Each row has a name. Each piece below is followed by the name of the row it came from, unless a question asks for something else. Each question is about the rows just above it. Some pieces are copies with a little noise.

G: [ -4 -16  62  11]
V: [ 35  55  -7 -82]
H: [ 20  24  84 -52]
F: [48 62 -8 68]
C: [ 20  24  62 -52]
N: [-21 -35  89 -36]
Y: [-40 -61  73 -14]
Z: [ 47  65  41 -52]
E: [ 32  41 -36 -86]
W: [ 46  70 -52 -34]
R: [ 32  41  72 -54]
D: [  6   6 -50  91]
[ 45  70 -52 -34] => W
[ -5 -17  62  11] => G
Y in full: => [-40 -61  73 -14]
[ 32  41 -36 -86] => E
[-40 -61  72 -14] => Y
C in full: => [ 20  24  62 -52]

J: [ 13   2 -10  21  -1   8   3 -49   4  -6  19  -5 -23  -5 -33  -7   0 -16
  -3  -9  22 -19  16  -4  23  -3  -8  32  42   7 -15  -3 -35   8 -10 -20
 -19 -22  -4 -11  18 -28 -11  -7  12 -11   4 -34  -5   1 -13   0 -24 -13
   2  11]
X: [ 13   2 -10  21  -1   8   3 -49   4  -6  19  -5 -23  -5 -33  -7   0 -16
  -3  -9  22 -19  16  -4  23  -3  -8  32  42   7 -15  -3 -35   8 -10 -20
 -19 -22  -4 -11  18 -28 -11  -7  12 -11   4 -34  -5  15 -27   3 -67 -40
   8  17]
K: [ 26   3 -16  29   9  11   6 -79   1 -15  25  -2 -30  -8 -46 -17  -3 -31
  12 -11  43 -14  24   1  41 -20  -8  43  52   8 -21 -12 -59  11 -15 -27
 -20 -27  -1 -24  10 -38 -14 -17  16 -11   0 -54 -13   8 -22   2 -47 -26
   4  15]
[ 14   1  -9  20  -1   7   4 -50   5  -6  19  -4 -23  -5 -33  -8   0 -16
  -3  -9  21 -19  16  -4  23  -3  -8  33  43   7 -16  -4 -35   9 -10 -21
 -19 -23  -5 -12  16 -28 -11  -9  11 -10   5 -34  -6   1 -13   1 -24 -13
   2  11] => J
[ 27   2 -14  29   9  11   6 -79   1 -15  25   0 -31  -8 -45 -16  -3 -30
  13 -10  45 -14  25   1  43 -18  -8  46  51   7 -22 -13 -59  11 -14 -29
 -22 -27  -1 -25   8 -37 -14 -18  17 -11   1 -54 -14   7 -20   3 -48 -26
   5  15] => K
[ 15   2 -11  20  -1   8   4 -48   4  -7  20  -4 -23  -4 -32  -7   1 -17
  -3  -9  22 -17  18  -4  24  -1  -7  33  43   8 -17  -4 -34   8 -10 -19
 -20 -22  -6  -9  18 -27 -11  -8  12  -9   2 -33  -6  15 -30   3 -68 -39
   9  18] => X
J in full: => [ 13   2 -10  21  -1   8   3 -49   4  -6  19  -5 -23  -5 -33  -7   0 -16
  -3  -9  22 -19  16  -4  23  -3  -8  32  42   7 -15  -3 -35   8 -10 -20
 -19 -22  -4 -11  18 -28 -11  -7  12 -11   4 -34  -5   1 -13   0 -24 -13
   2  11]

